Below are the code and all the weights of a small trained network. Each question names an input and a class and asks about switching units off, where a switched-off unit gives its printed mean instead of its output.

import numpy as np


def w(rows, s, z=0):
    codes = np.array(rows[::2]) - 128.0
    scale = np.full(codes.shape[1], s)
    scale[-1] = z or s
    return codes * scale


def f(y):
    return np.maximum(y, 0)


def log_softmax(a):
    a = a - a.max(-1, keepdims=True)
    return a - np.log(np.exp(a).sum(-1, keepdims=True))


def net(x, mask):
    res = np.array(x, float).reshape(1, 5) / 4 @ E
    y = f(res @ A[0][:, :-1].T + A[0][:, -1])
    res = res + np.where(mask, y, B[0][:, -1]) @ B[0][:, :-1]
    return log_softmax(res[-1] @ U[:, :-1].T + U[:, -1])


A, B = {}, {}
E = w([
[136,67,254,17],'x0',
[10,102,25,79],'x1',
[230,31,130,122],'x2',
[93,189,243,143],'x3',
[231,244,80,27],'x4',
],0.0043)
A[0] = w([
[82,140,103,210,33],'n0',
[147,51,143,191,46],'n1',
[171,92,124,96,105],'n2',
[161,106,82,90,99],'n3',
[88,103,98,59,116],'n4',
[168,236,92,151,62],'n5',
[114,122,66,170,85],'n6',
[124,64,127,163,69],'n7',
[147,40,150,162,208],'n8',
[80,165,171,116,83],'n9',
[123,49,143,201,119],'n10',
[166,115,151,174,125],'n11',
[90,95,161,123,40],'n12',
[121,145,203,127,95],'n13',
[103,151,103,174,25],'n14',
[128,132,169,132,149],'n15',
[128,158,254,128,100],'n16',
[171,63,159,87,245],'n17',
[171,105,144,65,89],'n18',
[111,119,116,154,78],'n19',
[164,133,102,161,172],'n20',
[89,74,162,165,48],'n21',
[167,138,142,106,121],'n22',
[128,157,123,122,28],'n23',
[102,84,83,75,102],'n24',
[165,130,133,81,185],'n25',
[131,155,96,83,178],'n26',
[113,148,119,124,13],'n27',
[160,119,141,160,6],'n28',
[87,150,113,183,109],'n29',
[21,34,84,7,93],'n30',
[101,153,151,133,144],'n31',
[149,178,111,135,156],'n32',
[130,147,174,132,77],'n33',
[120,142,149,142,98],'n34',
[106,100,118,166,176],'n35',
[133,154,103,125,129],'n36',
[134,144,190,155,200],'n37',
[104,117,98,153,109],'n38',
[125,148,125,121,28],'n39',
],0.012,0.002)
B[0] = w([
[76,65,180,153,195],'n0',
[115,139,46,151,185],'n1',
[164,121,128,155,173],'n2',
[167,139,161,134,178],'n3',
[110,179,145,155,189],'n4',
[197,146,188,100,222],'n5',
[68,112,179,111,192],'n6',
[137,125,74,156,169],'n7',
[163,94,59,133,207],'n8',
[127,160,140,97,175],'n9',
[113,119,38,151,204],'n10',
[121,150,111,111,172],'n11',
[141,143,89,118,161],'n12',
[91,121,107,62,185],'n13',
[110,94,183,133,168],'n14',
[114,125,114,88,166],'n15',
[67,106,110,1,229],'n16',
[195,73,123,142,220],'n17',
[143,66,143,156,186],'n18',
[106,108,135,138,149],'n19',
[111,148,152,105,178],'n20',
[164,122,62,135,182],'n21',
[148,103,138,123,168],'n22',
[147,116,133,130,139],'n23',
[144,163,140,179,186],'n24',
[160,94,144,150,187],'n25',
[167,141,130,150,191],'n26',
[141,125,135,131,136],'n27',
[126,146,117,128,145],'n28',
[106,82,176,159,188],'n29',
[86,223,135,222,254],'n30',
[122,140,137,102,163],'n31',
[163,137,159,121,182],'n32',
[110,112,120,85,160],'n33',
[124,137,131,122,146],'n34',
[96,120,110,146,178],'n35',
[145,134,156,126,163],'n36',
[119,114,128,59,195],'n37',
[100,118,150,132,167],'n38',
[140,122,129,125,133],'n39',
],0.035,0.006)
U = w([
[208,154,169,116,227],'0',
[70,90,112,45,76],'1',
[212,23,107,186,57],'2',
[60,34,163,191,252],'3',
[66,254,136,227,45],'4',
[123,81,3,192,97],'5',
],0.0057,0.0028)

Each question gives the input, the list of numbers given to net, and the class t.
The units are the neurons (one row each of A and B). Each row of codes is followed by its name. A weight is (code - 128) times the scale printed after its matrix; where a second scale follows, it is the last column's (A, B and U).
mask holds one flag per neuron, in row order. A switched-off neuron (its flag False) gives its mean, the last column of its row in B, instead of its output. The means were averaged over made-up inputs and are rounded, as every weight is.
A unit's drop is (log p(t) with every unit on - log p(t) with that unit switched off) / (log p(t) with every unit on - log p(t) with every unit switched off).
The circuit of an input: a set's keep is (log p(t) with only the set's units on - log p(t) with every unit switched off) / (log p(t) with every unit on - log p(t) with every unit switched off). Starting from the 12 units with the biggest drops (on a tie, the unit counted first), units are removed one at a time, each time the one whose removal leaves the highest keep (on an exact tie, the one counted first), for as long as the keep stays at least 0.8.
units of the circuit, in order: the units of the circuit, biggest drop first
unit that matters most: the unit with the biggest drop
k most important neurons: the k neurons with the biggest drops, biggest first
drop when u is switched off: that unit's drop, to one decimal
input [7,5,-6,8,3], class 1: units of the circuit, in order : (n16)
input [2,2,4,-5,-1], class 5: units of the circuit, in order : (n8; n5)
input [2,1,-6,-4,4], class 4: units of the circuit, in order : (n17; n16)
input [-2,2,2,-4,-4], class 5: units of the circuit, in order : (n10; n1)
input [-8,8,-3,-3,-2], class 3: 4 most important neurons : (n0; n29; n6; n14)
input [0,-2,5,-2,-1], class 5: 3 most important neurons : (n5; n1; n10)
input [-6,6,-7,-1,3], class 3: 2 most important neurons : (n0; n29)
input [7,2,3,-1,1], class 2: 2 most important neurons : (n17; n18)
input [3,-8,-1,-7,5], class 2: 2 most important neurons : (n18; n17)
input [7,6,5,-4,-6], class 5: 4 most important neurons : (n8; n17; n10; n21)
input [3,-2,-1,5,-8], class 1: 3 most important neurons : (n16; n37; n13)
input [-4,1,-3,1,1], class 3: 3 most important neurons : (n30; n0; n29)
input [6,-6,1,3,-3], class 1: drop when n16 is switched off : 0.2
input [4,1,-2,-3,-2], class 4: drop when n30 is switched off : 0.3
input [4,4,0,5,-1], class 1: drop when n8 is switched off : -0.1
input [-4,-2,3,7,2], class 1: drop when n30 is switched off : 0.1
input [3,0,-7,1,6], class 0: unit that matters most : n5
